Moves between units:
si: tik->vot, fom->nit, zuf->zum, nit->rus, lop->tem, kal->seb, pom->mir, mul->pul, dav->naz, nog->mol, led->bem, bik->kal, sav->rez, fuf->muf, gaf->sif, bam->koz, rem->bil, guf->pom, sep->nis, sif->doz, nis->fam, lig->fom, rar->zuf, zuv->led, fif->tet, kem->bag, gab->lis, gal->tal, zif->dil, fil->zeg, diz->nif, ber->zel, rer->fal, guv->pes, zeg->lig, tek->rof, sab->guv, sov->zar, zit->lem, kib->gem, duv->kop, tal->mam, fal->fon, tem->kud, zok->nom, bil->lav, zar->zef, sem->sep, bod->tik, dak->mer, dut->daz, lat->rel, bem->lop, kud->div, kad->luf, tup->teg, seb->vif, rof->mem, miz->buk, lav->fel, zel->miz, nep->mun, vuf->seg, kes->vil, fel->mig, dud->zit, bag->dak, vud->vaz, mot->kib, lem->sab, lin->nug, teg->tek, luk->tup, pil->lin, muf->guf, rus->sot, luf->nog, kov->tol, fuz->gal, vil->mut, rez->dav, giz->nam, rel->nov, dag->fif, doz->goz, nar->kov, ked->zot, luz->pog, mun->ril, kas->pil, rok->rer, div->ziz, mem->vud, zut->bam, mol->gaf, fiz->lef, vaz->kem, nom->kas, nug->vem, lef->tef, mut->fuf, bal->sov, fam->sus, koz->mot, mig->vaf, gem->bod, sot->kes, gon->gav, gav->riv, fon->zok, zum->fuz, nif->vuf, tol->gon, riv->rem, gol->bik, lis->dis, mam->vok, zot->zut, naz->nos, vem->luz, sus->fod, pog->nar, tet->mel, seg->mul, pes->fil, dis->gol, kop->dud, dof->rar, daz->dag, tef->dut, zef->sem, ziz->bal, nam->rok, buk->gab, vot->zuv, vok->nep, fod->zif, nos->fiz, goz->dof, dil->duv, kur->sav, mel->ber, mer->lat, vaf->ked, nov->suv, pul->zun, mir->kad, vif->luk, suv->diz, zun->giz, ril->kur
fu: tik->zuv, fom->rus, zuf->fuz, nit->sot, lop->kud, kal->vif, pom->kad, mul->zun, dav->nos, nog->gaf, led->lop, bik->seb, sav->dav, fuf->guf, gaf->doz, bam->mot, rem->lav, guf->mir, sep->fam, sif->goz, nis->sus, lig->nit, rar->zum, zuv->bem, fif->mel, kem->dak, gab->dis, gal->mam, zif->duv, fil->lig, diz->vuf, ber->miz, rer->fon, guv->fil, zeg->fom, tek->mem, sab->pes, sov->zef, zit->sab, kib->bod, duv->dud, tal->vok, fal->zok, tem->div, zok->kas, bil->fel, zar->sem, sem->nis, bod->vot, dak->lat, dut->dag, lat->nov, bem->tem, kud->ziz, kad->nog, tup->tek, seb->luk, rof->vud, miz->gab, lav->mig, zel->buk, nep->ril, vuf->mul, kes->mut, fel->vaf, dud->lem, bag->mer, vud->kem, mot->gem, lem->guv, lin->vem, teg->rof, luk->teg, pil->nug, muf->pom, rus->kes, luf->mol, kov->gon, fuz->tal, vil->fuf, rez->naz, giz->rok, rel->suv, dag->tet, doz->dof, nar->tol, ked->zut, luz->nar, mun->kur, kas->lin, rok->fal, div->bal, mem->vaz, zut->koz, mol->sif, fiz->tef, vaz->bag, nom->pil, nug->luz, lef->dut, mut->muf, bal->zar, fam->fod, koz->kib, mig->ked, gem->tik, sot->vil, gon->riv, gav->rem, fon->nom, zum->gal, nif->seg, tol->gav, riv->bil, gol->kal, lis->gol, mam->nep, zot->bam, naz->fiz, vem->pog, sus->zif, pog->kov, tet->ber, seg->pul, pes->zeg, dis->bik, kop->zit, dof->zuf, daz->fif, tef->daz, zef->sep, ziz->sov, nam->rer, buk->lis, vot->led, vok->mun, fod->dil, nos->lef, goz->rar, dil->kop, kur->rez, mel->zel, mer->rel, vaf->zot, nov->diz, pul->giz, mir->luf, vif->tup, suv->nif, zun->nam, ril->sav
fe: tik->mot, fom->pes, zuf->doz, nit->fil, lop->vot, kal->lis, pom->mut, mul->diz, dav->ril, nog->pom, led->bod, bik->gab, sav->nep, fuf->sot, gaf->kad, bam->vaf, rem->tol, guf->vil, sep->sov, sif->luf, nis->zar, lig->guv, rar->sif, zuv->gem, fif->tef, kem->rof, gab->ber, gal->rar, zif->nis, fil->lem, diz->lat, ber->dag, rer->zun, guv->dud, zeg->sab, tek->vif, sab->kop, sov->kud, zit->dil, kib->zut, duv->sus, tal->zuf, fal->giz, tem->zuv, zok->rok, bil->gon, zar->div, sem->bal, bod->koz, dak->vud, dut->nos, lat->kem, bem->tik, kud->led, kad->muf, tup->kal, seb->dis, rof->luk, miz->tet, lav->gav, zel->fif, nep->gal, vuf->nov, kes->fom, fel->riv, dud->zif, bag->mem, vud->teg, mot->zot, lem->duv, lin->zok, teg->seb, luk->bik, pil->fon, muf->kes, rus->zeg, luf->guf, kov->vem, fuz->dof, vil->nit, rez->mun, giz->seg, rel->bag, dag->lef, doz->nog, nar->nug, ked->lav, luz->pil, mun->tal, kas->fal, rok->pul, div->bem, mem->tup, zut->mig, mol->mir, fiz->rez, vaz->tek, nom->rer, nug->nom, lef->dav, mut->rus, bal->tem, fam->zef, koz->ked, mig->rem, gem->bam, sot->lig, gon->pog, gav->nar, fon->nam, zum->goz, nif->rel, tol->luz, riv->kov, gol->buk, lis->zel, mam->zum, zot->fel, naz->kur, vem->kas, sus->sem, pog->lin, tet->dut, seg->suv, pes->zit, dis->miz, kop->fod, dof->gaf, daz->fiz, tef->naz, zef->ziz, ziz->lop, nam->mul, buk->mel, vot->kib, vok->fuz, fod->sep, nos->sav, goz->mol, dil->fam, kur->vok, mel->daz, mer->vaz, vaf->bil, nov->dak, pul->nif, mir->fuf, vif->gol, suv->mer, zun->vuf, ril->mam
zo: tik->bam, fom->sab, zuf->gaf, nit->guv, lop->bod, kal->buk, pom->kes, mul->nov, dav->nep, nog->muf, led->kib, bik->miz, sav->mam, fuf->nit, gaf->pom, bam->fel, rem->nar, guf->sot, sep->ziz, sif->mir, nis->bal, lig->lem, rar->mol, zuv->mot, fif->fiz, kem->teg, gab->tet, gal->goz, zif->sem, fil->dud, diz->dak, ber->dut, rer->mul, guv->duv, zeg->zit, tek->kal, sab->dil, sov->lop, zit->fod, kib->ked, duv->nis, tal->dof, fal->pul, tem->tik, zok->giz, bil->kov, zar->tem, sem->div, bod->zut, dak->rof, dut->dav, lat->vud, bem->gem, kud->vot, kad->mut, tup->gol, seb->gab, rof->seb, miz->dag, lav->tol, zel->daz, nep->zum, vuf->lat, kes->zeg, fel->gon, dud->sus, bag->tek, vud->luk, mot->vaf, lem->zif, lin->fal, teg->bik, luk->dis, pil->rer, muf->rus, rus->pes, luf->fuf, kov->lin, fuz->doz, vil->lig, rez->vok, giz->nif, rel->vaz, dag->nos, doz->kad, nar->pil, ked->rem, luz->nom, mun->fuz, kas->rok, rok->seg, div->zuv, mem->vif, zut->lav, mol->guf, fiz->kur, vaz->tup, nom->nam, nug->fon, lef->sav, mut->fom, bal->bem, fam->sov, koz->mig, mig->gav, gem->zot, sot->fil, gon->vem, gav->luz, fon->zun, zum->sif, nif->mer, tol->nug, riv->pog, gol->zel, lis->mel, mam->rar, zot->bil, naz->mun, vem->zok, sus->zar, pog->kas, tet->lef, seg->rel, pes->kop, dis->ber, kop->fam, dof->nog, daz->naz, tef->rez, zef->kud, ziz->led, nam->vuf, buk->fif, vot->koz, vok->zuf, fod->zef, nos->ril, goz->luf, dil->sep, kur->tal, mel->tef, mer->mem, vaf->riv, nov->kem, pul->suv, mir->vil, vif->lis, suv->bag, zun->diz, ril->gal
gu: tik->gem, fom->zeg, zuf->dof, nit->lig, lop->led, kal->gol, pom->muf, mul->vuf, dav->sav, nog->kad, led->vot, bik->dis, sav->ril, fuf->vil, gaf->nog, bam->zot, rem->gav, guf->fuf, sep->zef, sif->mol, nis->sem, lig->fil, rar->goz, zuv->tik, fif->daz, kem->vud, gab->miz, gal->zum, zif->sus, fil->guv, diz->nov, ber->tet, rer->nam, guv->lem, zeg->pes, tek->tup, sab->zit, sov->ziz, zit->kop, kib->koz, duv->zif, tal->fuz, fal->rok, tem->bem, zok->fal, bil->riv, zar->bal, sem->zar, bod->kib, dak->kem, dut->lef, lat->dak, bem->zuv, kud->lop, kad->pom, tup->vif, seb->bik, rof->teg, miz->ber, lav->rem, zel->mel, nep->mam, vuf->diz, kes->rus, fel->bil, dud->duv, bag->vaz, vud->rof, mot->bam, lem->dud, lin->kas, teg->luk, luk->seb, pil->nom, muf->mut, rus->fom, luf->mir, kov->pog, fuz->zuf, vil->sot, rez->kur, giz->pul, rel->mer, dag->dut, doz->gaf, nar->luz, ked->mig, luz->nug, mun->vok, kas->zok, rok->giz, div->tem, mem->tek, zut->ked, mol->luf, fiz->naz, vaz->mem, nom->fon, nug->pil, lef->nos, mut->kes, bal->div, fam->sep, koz->zut, mig->lav, gem->mot, sot->nit, gon->kov, gav->tol, fon->rer, zum->rar, nif->suv, tol->nar, riv->gon, gol->lis, lis->buk, mam->gal, zot->vaf, naz->rez, vem->lin, sus->nis, pog->vem, tet->dag, seg->nif, pes->sab, dis->gab, kop->dil, dof->doz, daz->tef, tef->fiz, zef->sov, ziz->kud, nam->zun, buk->zel, vot->bod, vok->tal, fod->fam, nos->dav, goz->sif, dil->fod, kur->mun, mel->fif, mer->bag, vaf->fel, nov->lat, pul->seg, mir->guf, vif->kal, suv->rel, zun->mul, ril->nep

The rows follow the links: the fewer symbols apart two units are, the more alike their rows tend to be.

Named rows; a name shown again gets a slightly different row:
mun: -27 -106 137 -30 92 19 -16 -157 -22 163 -31 20 -6 -38 -28 -73 19 -22 4 102 191 45 10 -148 -29 103 5 -105 -128 114 -49 -13 -216 -124 -35 130 94 204 106 -25 12 -164 -75 286 -9 240 -15 -32 16 45 70 -174 -59 -39 73 130 -216 -20
fom: -49 -14 158 -124 -33 21 143 81 85 -99 77 -24 -25 -225 133 20 30 111 -244 -111 70 -121 -68 -129 -31 78 4 39 -107 74 -38 127 -37 -8 -72 -110 8 -24 -73 -56 -169 -133 140 189 -18 124 70 121 -116 261 -176 -96 -82 -110 -105 -36 100 -54
zut: 35 70 -72 12 -35 23 37 110 -69 -230 -36 -91 29 2 48 54 -37 65 -85 -95 -189 -21 95 153 33 -74 12 2 159 -90 19 -43 224 128 15 -196 -93 -292 -143 -11 1 48 42 -281 11 -180 90 10 17 -77 -33 169 58 15 57 -100 174 52
rel: 45 3 -125 87 63 -48 -149 -105 -97 107 -108 21 32 151 -45 37 -24 -114 280 88 -121 204 89 77 15 -66 -13 -33 144 -95 -18 -122 21 46 92 118 -14 -4 4 37 182 117 -142 -183 -1 -126 -70 -86 101 -233 164 88 75 118 121 55 -123 74
bil: 23 112 -161 53 -105 -24 15 163 48 -139 48 -1 -3 59 7 76 -6 -4 18 -96 -179 -52 -35 154 24 -111 -17 121 111 -107 58 21 208 116 41 -112 -88 -174 -79 35 -7 196 71 -281 14 -249 -8 33 -18 -52 -68 173 66 47 -101 -131 220 6
lis: -17 25 -6 -70 1 -165 -26 -6 141 220 45 133 -22 -130 152 154 47 -104 268 -17 -100 186 -122 -173 -62 -1 -43 175 -4 -58 -107 108 -127 46 80 185 9 165 -51 19 11 155 15 76 -49 -62 -133 119 -88 134 -88 -52 -45 65 -180 11 -37 -14
zel: -21 13 9 -54 -20 -145 -26 0 165 244 67 151 -30 -100 96 105 57 -107 240 -2 -16 128 -157 -175 -57 15 -42 172 -64 -24 -76 111 -159 0 63 199 30 228 8 28 -3 141 10 141 -39 -13 -145 99 -86 150 -85 -87 -59 54 -199 16 -47 -39
kes: -46 -34 193 -156 22 2 128 43 45 -91 31 -39 -5 -277 193 66 25 112 -207 -107 22 -31 -13 -155 -40 87 4 21 -66 62 -82 108 -51 25 -60 -98 11 -55 -126 -82 -138 -165 112 188 -25 121 88 126 -110 261 -165 -102 -87 -98 -63 -4 57 -22
zeg: -45 -5 141 -105 -52 35 145 97 96 -97 99 -21 -27 -187 91 -4 29 113 -264 -97 98 -164 -80 -98 -23 68 10 35 -124 86 -8 130 -26 -30 -80 -110 10 -11 -33 -46 -174 -123 143 191 -6 126 74 100 -112 247 -176 -97 -83 -115 -118 -51 119 -65
pog: 27 111 -221 113 -143 -30 -27 149 102 -17 93 71 -28 183 -128 0 6 -71 103 -27 -78 -100 -114 162 29 -125 -18 142 35 -81 115 20 145 36 52 0 -65 -13 64 89 16 273 31 -228 20 -231 -87 -20 7 -89 -23 139 59 65 -153 -122 177 -38
bam: 36 65 -59 16 -24 35 33 96 -82 -242 -49 -108 29 14 44 49 -39 72 -106 -86 -172 -22 108 157 38 -67 17 -9 163 -87 20 -50 225 127 1 -203 -85 -293 -140 -17 5 25 30 -274 11 -167 101 -1 19 -86 -17 164 69 11 71 -80 161 54
vot: 32 13 -12 34 18 108 31 26 -163 -258 -77 -146 38 60 -29 -42 -58 104 -195 -35 -68 -69 170 175 53 -29 35 -129 123 -25 43 -103 189 60 -38 -212 -56 -272 -80 -37 15 -105 -8 -203 28 -53 145 -64 59 -141 51 117 65 -27 184 -28 79 63
buk: -18 20 1 -64 -9 -152 -29 -5 162 229 58 144 -24 -121 126 127 54 -108 253 -18 -58 158 -148 -181 -63 5 -44 177 -35 -46 -88 115 -140 23 78 186 11 192 -22 30 4 151 18 111 -46 -40 -137 110 -84 147 -87 -70 -57 62 -194 7 -36 -23
tup: 13 16 -16 -68 62 -168 -69 -51 34 164 -53 86 9 -125 193 192 18 -101 322 -16 -204 292 -12 -122 -43 -22 -41 113 113 -119 -136 25 -66 109 115 149 -20 36 -131 3 91 141 -48 -52 -56 -119 -101 83 -42 25 -24 21 -3 106 -59 37 -67 57
fod: -16 -18 27 51 -72 164 79 70 -13 -159 68 -77 -17 99 -184 -186 -10 104 -327 8 217 -310 -16 100 41 34 37 -92 -130 122 135 -2 55 -117 -116 -145 19 -17 133 -3 -107 -140 58 79 50 123 90 -72 28 -2 2 -32 -9 -114 27 -41 81 -66
doz: -24 -107 233 -131 139 16 47 -124 -99 -10 -88 -76 23 -219 165 17 -7 82 -120 -3 43 99 108 -168 -28 124 21 -129 -23 67 -124 -7 -130 -2 -52 -25 51 -31 -96 -101 -27 -274 -17 217 -32 209 99 38 -21 118 -5 -133 -65 -70 133 111 -140 38
zok: 26 83 -232 158 -108 1 -87 67 50 49 59 77 -18 279 -216 -68 0 -106 153 63 -1 -77 -83 179 38 -105 -7 70 12 -51 128 -37 88 -29 50 66 -32 65 148 106 65 239 -38 -192 34 -168 -105 -91 70 -183 83 113 74 78 -77 -68 58 -30
lef: -36 -39 40 -14 3 -64 -25 -67 122 250 70 124 -35 -12 -27 -23 48 -87 139 75 150 33 -140 -163 -52 56 -22 60 -155 62 -27 77 -214 -106 15 214 77 306 130 26 -11 28 -23 260 -21 126 -125 24 -40 95 -8 -149 -68 8 -124 65 -129 -63
zar: 3 -27 -1 75 -17 171 31 12 -120 -201 -15 -120 10 142 -180 -173 -42 109 -290 27 136 -224 92 167 59 13 48 -167 -31 84 121 -94 107 -74 -92 -176 8 -125 92 -12 -32 -159 -3 -37 54 80 124 -115 75 -115 80 26 33 -83 153 -14 37 -4
luz: 24 110 -225 124 -143 -26 -33 149 98 -5 93 73 -22 198 -137 -7 9 -70 106 -15 -62 -101 -114 164 25 -123 -16 136 33 -81 119 18 138 18 54 8 -66 5 81 97 14 280 23 -220 28 -222 -97 -24 7 -100 -12 144 60 65 -147 -114 161 -39
sab: -44 -2 97 -52 -85 83 137 110 93 -117 122 -26 -38 -87 -19 -83 22 109 -303 -70 167 -256 -94 -40 -9 58 16 16 -157 114 62 105 -6 -74 -103 -123 20 11 48 -27 -183 -115 138 174 14 128 66 57 -81 193 -136 -83 -68 -122 -119 -62 123 -83
vaz: 38 6 -49 -2 91 -123 -114 -101 -57 132 -114 35 35 -8 106 140 -14 -116 322 35 -203 308 80 -28 -14 -51 -27 34 163 -128 -102 -62 -16 106 110 133 -22 -12 -101 6 156 120 -105 -142 -32 -136 -72 3 37 -115 83 67 40 125 68 55 -113 87
tet: -27 -1 12 -39 -22 -122 -27 -13 168 254 84 157 -38 -69 52 59 58 -103 211 23 41 84 -170 -178 -56 19 -42 149 -104 2 -50 116 -178 -42 45 214 34 270 54 37 -12 116 12 178 -35 33 -147 85 -71 144 -65 -113 -57 37 -193 28 -66 -57
pul: 40 37 -194 162 -29 3 -129 -34 -43 85 -27 41 1 282 -200 -66 -20 -112 207 105 -15 24 8 160 40 -87 -1 -13 60 -53 89 -107 51 -26 60 99 -11 55 123 83 131 173 -117 -182 32 -130 -89 -124 112 -254 165 100 83 96 49 8 -51 16
gav: 26 116 -191 67 -129 -30 0 177 81 -95 69 32 -16 108 -39 56 -1 -24 55 -76 -139 -71 -73 154 23 -117 -14 146 83 -100 76 29 187 89 50 -64 -91 -109 -28 63 -5 241 64 -272 17 -248 -43 16 -20 -55 -66 166 59 58 -134 -129 213 -20
vif: 11 23 -5 -71 45 -177 -56 -41 72 179 -27 101 3 -136 194 191 22 -103 310 -20 -195 271 -44 -145 -46 -19 -47 136 86 -111 -135 55 -80 101 109 160 -16 69 -125 4 72 152 -21 -21 -55 -108 -110 99 -58 71 -48 -1 -16 97 -95 25 -52 39

Each walk starts at a row. The symbols on each line, taken left to right, move it on to the next unit.
Answer with the unit's row; about right is enough.
4 -23 -2 75 -8 166 34 10 -127 -207 -32 -132 15 141 -170 -167 -48 101 -279 26 127 -210 106 168 61 6 47 -169 -10 70 112 -96 116 -61 -95 -177 4 -140 78 -18 -28 -160 -8 -56 55 69 128 -117 82 -122 85 37 42 -76 165 -12 34 2
fu gu si fe gu fe: 27 3 -16 38 18 119 23 20 -167 -260 -80 -154 36 65 -47 -57 -59 103 -203 -28 -49 -77 173 176 56 -23 44 -141 113 -15 51 -111 182 52 -47 -211 -43 -268 -64 -32 14 -114 -9 -192 27 -42 149 -77 72 -144 66 113 66 -38 192 -27 71 59
gu fu zo si fe fu: 37 55 -57 9 -10 41 34 79 -104 -240 -53 -116 27 10 38 37 -45 81 -117 -83 -165 -22 123 161 44 -65 15 -32 163 -78 26 -65 221 126 -4 -210 -81 -299 -138 -22 10 6 26 -267 13 -153 109 -15 19 -97 -5 158 65 7 91 -78 147 59
-21 -109 225 -123 142 19 37 -136 -96 6 -91 -70 26 -209 146 17 -5 74 -113 9 57 101 112 -167 -26 123 15 -133 -32 68 -117 -14 -139 -10 -51 -14 55 -12 -82 -98 -21 -275 -20 224 -32 222 99 35 -18 108 0 -135 -60 -70 142 115 -153 36
fu gu zo gu fu: -26 -78 230 -164 113 -2 81 -73 -57 -46 -58 -71 15 -285 212 56 -4 105 -149 -53 0 80 86 -176 -36 111 9 -80 -15 56 -127 31 -96 29 -48 -64 28 -65 -147 -106 -65 -250 32 193 -35 174 110 83 -62 175 -74 -114 -70 -78 81 77 -69 32
gu gu si fu si si si: -29 -86 232 -146 126 8 67 -94 -74 -36 -73 -79 26 -263 190 50 -5 93 -141 -36 11 94 98 -173 -34 116 11 -105 -15 54 -133 19 -100 18 -50 -49 38 -50 -133 -108 -44 -261 21 197 -37 188 106 65 -40 154 -49 -120 -72 -70 112 87 -103 40
17 14 -22 -59 69 -162 -79 -63 23 163 -65 77 20 -110 190 189 12 -102 325 -7 -212 300 9 -112 -48 -30 -38 102 122 -120 -137 14 -57 116 116 147 -19 28 -133 2 102 139 -53 -68 -53 -125 -92 74 -23 11 -11 18 6 115 -34 39 -77 61
gu zo gu fe si fe fe gu: -29 -49 54 -13 8 -49 -31 -77 106 251 55 119 -31 -10 -38 -35 44 -82 126 82 160 22 -129 -159 -44 58 -18 42 -164 72 -20 65 -223 -113 -1 209 85 303 135 24 -11 7 -26 266 -15 146 -113 12 -27 100 7 -159 -69 1 -103 73 -146 -62
zo fe fu fu fe: -29 -117 163 -47 114 23 -16 -166 -53 137 -49 -3 8 -65 2 -71 11 7 -26 95 173 57 37 -145 -24 112 12 -122 -109 110 -65 -24 -208 -109 -43 104 97 161 77 -41 11 -205 -72 279 -11 248 14 -28 15 43 74 -172 -62 -43 112 131 -222 0
35 91 -110 19 -64 -1 35 139 -14 -201 -1 -51 15 18 47 76 -26 45 -39 -103 -195 -29 36 151 28 -95 0 64 146 -111 36 -17 222 137 28 -165 -94 -244 -128 8 -10 124 59 -291 9 -216 47 20 -9 -61 -56 175 66 30 -13 -114 205 37
si gu gu fe si gu fu: 28 121 -178 60 -124 -31 6 167 74 -108 68 18 -12 87 -23 64 -1 -17 45 -86 -157 -65 -58 152 29 -115 -13 139 91 -102 75 24 198 99 49 -84 -92 -132 -41 53 -13 229 70 -267 12 -252 -36 23 -18 -49 -68 168 56 52 -130 -137 215 -8
zo gu gu fu si gu: 24 103 -233 136 -138 -12 -51 123 92 12 91 78 -24 230 -169 -30 6 -82 121 8 -42 -100 -112 167 24 -123 -12 126 22 -67 124 8 123 -4 55 28 -45 32 103 101 29 268 9 -211 32 -211 -102 -48 29 -124 15 131 61 68 -132 -107 134 -37
-14 18 2 -71 -3 -163 -31 -4 153 226 51 145 -23 -124 137 139 46 -111 261 -18 -77 170 -137 -175 -63 1 -46 172 -18 -45 -96 109 -135 33 81 191 10 180 -34 25 6 156 18 95 -50 -48 -141 118 -88 141 -90 -58 -47 63 -187 14 -34 -24
zo zo zo gu gu fu: -31 -98 126 -30 84 14 -25 -150 -11 176 -14 36 -12 -25 -33 -82 20 -26 19 108 192 36 -14 -151 -28 105 0 -90 -136 113 -43 2 -218 -130 -40 147 100 225 113 -20 8 -152 -70 289 -12 232 -28 -30 11 47 61 -177 -68 -34 51 123 -213 -27
fe zo si gu fu: -25 -123 212 -106 141 25 22 -160 -97 36 -92 -62 19 -160 97 -23 -7 53 -91 41 94 97 104 -162 -28 122 18 -155 -46 87 -107 -24 -160 -47 -48 20 72 43 -30 -88 -1 -268 -49 241 -21 239 81 4 4 76 38 -148 -61 -60 151 126 -186 30
21 -10 -3 44 18 130 23 5 -167 -252 -76 -153 36 90 -79 -87 -55 104 -223 -11 -9 -104 166 173 60 -11 45 -160 84 11 60 -118 168 25 -56 -204 -35 -252 -34 -32 15 -133 -16 -162 36 -8 148 -91 81 -149 78 93 60 -41 203 -18 56 49
si gu gu fe fu si: 28 12 -22 30 15 96 23 35 -158 -254 -83 -146 42 42 -17 -21 -53 98 -181 -42 -85 -59 166 176 59 -36 37 -117 132 -35 34 -105 202 69 -35 -217 -58 -286 -94 -35 13 -87 2 -214 26 -68 145 -65 60 -125 44 125 66 -24 174 -42 93 63
fe gu fe zo si fu: 32 105 -146 36 -90 -19 28 160 34 -158 33 -20 -1 45 20 76 -11 12 3 -101 -186 -45 -15 150 24 -109 -6 114 123 -115 48 10 213 122 43 -127 -92 -191 -100 31 -17 179 65 -284 14 -248 7 31 -21 -50 -73 171 58 41 -87 -135 218 14
-33 -81 90 -12 39 -9 -29 -121 41 214 16 75 -19 -11 -52 -72 30 -51 63 99 194 24 -68 -156 -36 88 -8 -34 -155 108 -34 26 -223 -131 -20 180 97 267 136 4 -1 -84 -56 286 -11 205 -70 -17 1 65 41 -175 -65 -25 -15 107 -190 -42
si gu gu fu fu fu: -38 -57 61 -16 16 -42 -34 -86 92 240 51 108 -30 -10 -42 -49 42 -76 104 83 172 21 -114 -157 -42 68 -20 27 -163 82 -23 59 -224 -126 -1 209 85 298 140 17 -2 -9 -34 274 -15 155 -106 7 -21 92 16 -165 -64 -9 -83 86 -157 -54
fe zo fu zo fu fe fu: -26 -115 212 -89 145 35 12 -161 -96 52 -84 -51 22 -144 79 -30 -2 48 -82 48 113 87 96 -162 -26 122 17 -151 -55 94 -95 -32 -169 -56 -54 35 76 58 -19 -77 4 -267 -49 248 -20 249 66 -3 13 64 46 -150 -62 -58 155 132 -196 28
